Below are the code and all the weights of a small trained network. Each question names an input and a class and asks about switching units off, where a switched-off unit gives its printed mean instead of its output.

import numpy as np


def w(rows, s, z=0):
    codes = np.array(rows[::2]) - 128.0
    scale = np.full(codes.shape[1], s)
    scale[-1] = z or s
    return codes * scale


def norm(h):
    return h / np.sqrt((h * h).mean(-1, keepdims=True) + 1e-5)


def f(y):
    return y / 2 * (1 + np.tanh(0.7978845608 * (y + 0.044715 * y**3)))


def log_softmax(a):
    a = a - a.max(-1, keepdims=True)
    return a - np.log(np.exp(a).sum(-1, keepdims=True))


def net(x, mask):
    res = np.array(x, float).reshape(1, 7) / 4 @ E
    u = 0
    for l in range(4):
        y = f(norm(res) @ A[l][:, :-1].T + A[l][:, -1])
        res = res + np.where(mask[u : u + 12], y, B[l][:, -1]) @ B[l][:, :-1]
        u += 12
    return log_softmax(norm(res)[-1] @ U[:, :-1].T + U[:, -1])


A, B = {}, {}
E = w([
[203,142,116,38,36,96],'x0',
[184,180,110,203,115,89],'x1',
[127,127,130,128,128,124],'x2',
[233,118,167,95,217,157],'x3',
[128,130,130,125,127,125],'x4',
[165,2,173,177,92,106],'x5',
[129,128,130,129,127,125],'x6',
],0.00063)
A[0] = w([
[228,180,50,221,119,128,67],'L0N0',
[103,186,38,92,215,97,88],'L0N1',
[114,86,143,73,119,213,90],'L0N2',
[143,19,159,169,126,61,46],'L0N3',
[131,200,70,76,170,88,91],'L0N4',
[237,146,241,103,229,188,16],'L0N5',
[57,39,126,2,145,252,93],'L0N6',
[121,146,104,111,174,79,69],'L0N7',
[107,211,28,86,212,135,57],'L0N8',
[218,163,188,88,251,144,2],'L0N9',
[225,173,37,228,126,127,29],'L0N10',
[208,169,49,228,140,100,5],'L0N11',
],0.0021,0.00096)
B[0] = w([
[75,127,194,36,153,67,131],'L0N0',
[120,144,183,133,81,198,152],'L0N1',
[147,147,149,152,139,64,135],'L0N2',
[167,115,181,130,86,193,159],'L0N3',
[157,150,149,126,75,175,154],'L0N4',
[121,120,47,116,165,88,201],'L0N5',
[99,195,244,97,161,1,254],'L0N6',
[130,115,154,145,116,172,72],'L0N7',
[144,149,192,136,65,198,165],'L0N8',
[106,150,75,112,154,136,153],'L0N9',
[62,117,218,55,166,62,96],'L0N10',
[62,114,200,78,157,93,69],'L0N11',
],0.0019,0.00046)
A[1] = w([
[69,136,161,241,208,178,2],'L1N0',
[129,159,117,193,136,122,72],'L1N1',
[29,105,100,147,49,139,153],'L1N2',
[88,161,57,172,178,97,55],'L1N3',
[104,148,165,250,201,172,4],'L1N4',
[186,132,136,78,59,103,122],'L1N5',
[99,184,57,85,165,143,49],'L1N6',
[59,84,86,90,117,153,164],'L1N7',
[94,185,58,75,170,151,21],'L1N8',
[218,165,106,84,50,81,100],'L1N9',
[56,127,78,139,89,104,86],'L1N10',
[148,29,117,151,145,73,150],'L1N11',
],0.0024,0.00055)
B[1] = w([
[100,88,92,16,64,123,196],'L1N0',
[142,105,130,47,122,127,110],'L1N1',
[235,176,68,149,221,87,215],'L1N2',
[187,93,136,84,100,120,109],'L1N3',
[51,65,87,6,68,117,171],'L1N4',
[43,93,83,101,140,150,213],'L1N5',
[156,80,163,179,124,142,133],'L1N6',
[224,221,108,232,192,70,140],'L1N7',
[159,83,164,190,126,141,130],'L1N8',
[15,43,102,43,132,144,254],'L1N9',
[199,132,119,133,210,107,139],'L1N10',
[134,217,171,188,73,213,247],'L1N11',
],0.0018,0.00061)
A[2] = w([
[166,96,182,182,95,179,88],'L2N0',
[87,114,129,181,196,162,10],'L2N1',
[100,144,252,118,157,13,52],'L2N2',
[104,158,120,79,144,124,67],'L2N3',
[196,96,184,71,238,175,41],'L2N4',
[178,142,126,140,146,78,96],'L2N5',
[79,105,101,148,157,142,40],'L2N6',
[44,82,94,119,128,154,27],'L2N7',
[105,140,207,129,122,20,145],'L2N8',
[153,131,151,108,186,161,3],'L2N9',
[85,216,113,68,144,155,196],'L2N10',
[181,71,189,181,77,147,127],'L2N11',
],0.0024,0.00082)
B[2] = w([
[113,188,138,123,84,185,114],'L2N0',
[155,107,74,67,38,135,84],'L2N1',
[16,143,193,72,187,52,128],'L2N2',
[135,70,140,163,109,133,143],'L2N3',
[120,188,68,217,101,45,162],'L2N4',
[100,129,73,131,177,151,105],'L2N5',
[165,110,102,74,103,134,105],'L2N6',
[207,101,88,34,67,134,136],'L2N7',
[85,131,179,87,250,96,150],'L2N8',
[111,135,103,158,58,105,93],'L2N9',
[116,70,186,179,112,136,255],'L2N10',
[101,201,176,148,141,195,141],'L2N11',
],0.0018,0.00097)
A[3] = w([
[177,73,97,105,184,71,68],'L3N0',
[122,27,125,122,110,36,141],'L3N1',
[155,159,220,199,80,231,78],'L3N2',
[196,164,5,198,208,60,44],'L3N3',
[66,111,97,164,88,106,104],'L3N4',
[116,235,144,134,139,205,51],'L3N5',
[92,213,86,61,140,139,68],'L3N6',
[86,131,81,191,145,93,80],'L3N7',
[133,38,90,11,65,131,37],'L3N8',
[105,95,219,71,133,221,45],'L3N9',
[94,171,146,114,59,184,104],'L3N10',
[113,64,96,70,140,169,8],'L3N11',
],0.0028,0.0014)
B[3] = w([
[135,194,161,170,40,138,125],'L3N0',
[181,192,137,190,124,206,204],'L3N1',
[194,176,201,248,57,223,254],'L3N2',
[214,144,24,40,1,27,202],'L3N3',
[185,153,147,86,122,155,134],'L3N4',
[149,83,158,198,101,176,142],'L3N5',
[171,112,166,212,93,156,86],'L3N6',
[174,110,115,74,100,143,123],'L3N7',
[79,23,58,179,181,206,225],'L3N8',
[180,178,70,125,56,61,179],'L3N9',
[177,137,150,127,139,98,177],'L3N10',
[78,77,78,137,96,130,104],'L3N11',
],0.0023,0.00098)
U = w([
[247,242,247,248,13,251,90],'0',
[241,236,16,9,28,16,253],'1',
[12,8,3,88,183,250,53],'2',
[7,234,247,12,251,13,14],'3',
],0.0047,0.0012)

Each question gives the input, the list of numbers given to net, and the class t.
The units are the neurons (one row each of A and B). Each row of codes is followed by its name. A weight is (code - 128) times the scale printed after its matrix; where a second scale follows, it is the last column's (A, B and U).
mask holds one flag per neuron, layer by layer. A switched-off neuron (its flag False) gives its mean, the last column of its row in B, instead of its output. The means were averaged over made-up inputs and are rounded, as every weight is.
A unit's drop is (log p(t) with every unit on - log p(t) with that unit switched off) / (log p(t) with every unit on - log p(t) with every unit switched off).
The circuit of an input: a set's keep is (log p(t) with only the set's units on - log p(t) with every unit switched off) / (log p(t) with every unit on - log p(t) with every unit switched off). Starting from the 12 units with the biggest drops (on a tie, the unit counted first), units are removed one at a time, each time the one whose removal leaves the highest keep (on an exact tie, the one counted first), for as long as the keep stays at least 0.8.
units of the circuit, in order: the units of the circuit, biggest drop first
most important unit: the unit with the biggest drop
top k neurons: the k neurons with the biggest drops, biggest first
k most important neurons of layer l: the k neurons of layer l with the biggest drops, biggest first
input [8,0,2,-2,-5,-7,4], class 2: 2 most important neurons of layer 1 -> [L1N9; L1N11]
input [6,4,-7,5,2,-4,-2], class 2: 2 most important neurons of layer 1 -> [L1N9; L1N2]
input [-1,-7,-3,-1,-4,-8,-4], class 0: most important unit -> L0N8
input [-5,-1,-8,-6,-2,0,5], class 1: top 2 neurons -> [L1N2; L1N9]
input [0,-3,0,4,-1,-2,1], class 1: units of the circuit, in order -> [L2N4; L3N3]
input [4,6,-2,2,8,4,1], class 3: 3 most important neurons of layer 0 -> [L0N0; L0N10; L0N11]
input [8,0,6,1,-6,6,4], class 2: 2 most important neurons of layer 1 -> [L1N9; L1N5]
input [-2,3,5,-3,6,-1,6], class 1: units of the circuit, in order -> [L1N2; L3N3]
input [-6,4,0,5,-7,2,-2], class 2: 3 most important neurons of layer 1 -> [L1N4; L1N0; L1N2]
input [1,-5,2,-6,-2,7,1], class 0: top 3 neurons -> [L1N11; L0N3; L0N5]
input [5,-4,-6,-1,0,-5,5], class 0: 2 most important neurons of layer 1 -> [L1N4; L1N0]
input [5,7,-8,-6,-6,-1,-8], class 3: 2 most important neurons of layer 1 -> [L1N9; L1N4]
input [-2,2,-5,3,7,0,5], class 1: units of the circuit, in order -> [L0N5; L3N3]
input [-5,-6,2,5,-5,2,3], class 3: units of the circuit, in order -> [L0N6]
input [0,-5,-8,7,2,3,-4], class 1: units of the circuit, in order -> [L3N3; L2N4]
input [-1,6,2,1,8,-5,-4], class 3: units of the circuit, in order -> [L0N10; L0N11]
input [5,4,5,-4,-6,4,7], class 2: units of the circuit, in order -> [L1N9; L3N8]
input [-6,3,-6,8,5,4,2], class 1: top 2 neurons -> [L2N4; L1N9]
input [4,-8,-4,-4,-6,7,4], class 3: 2 most important neurons of layer 2 -> [L2N8; L2N2]
input [-2,-4,5,1,-6,3,5], class 3: units of the circuit, in order -> [L0N6]
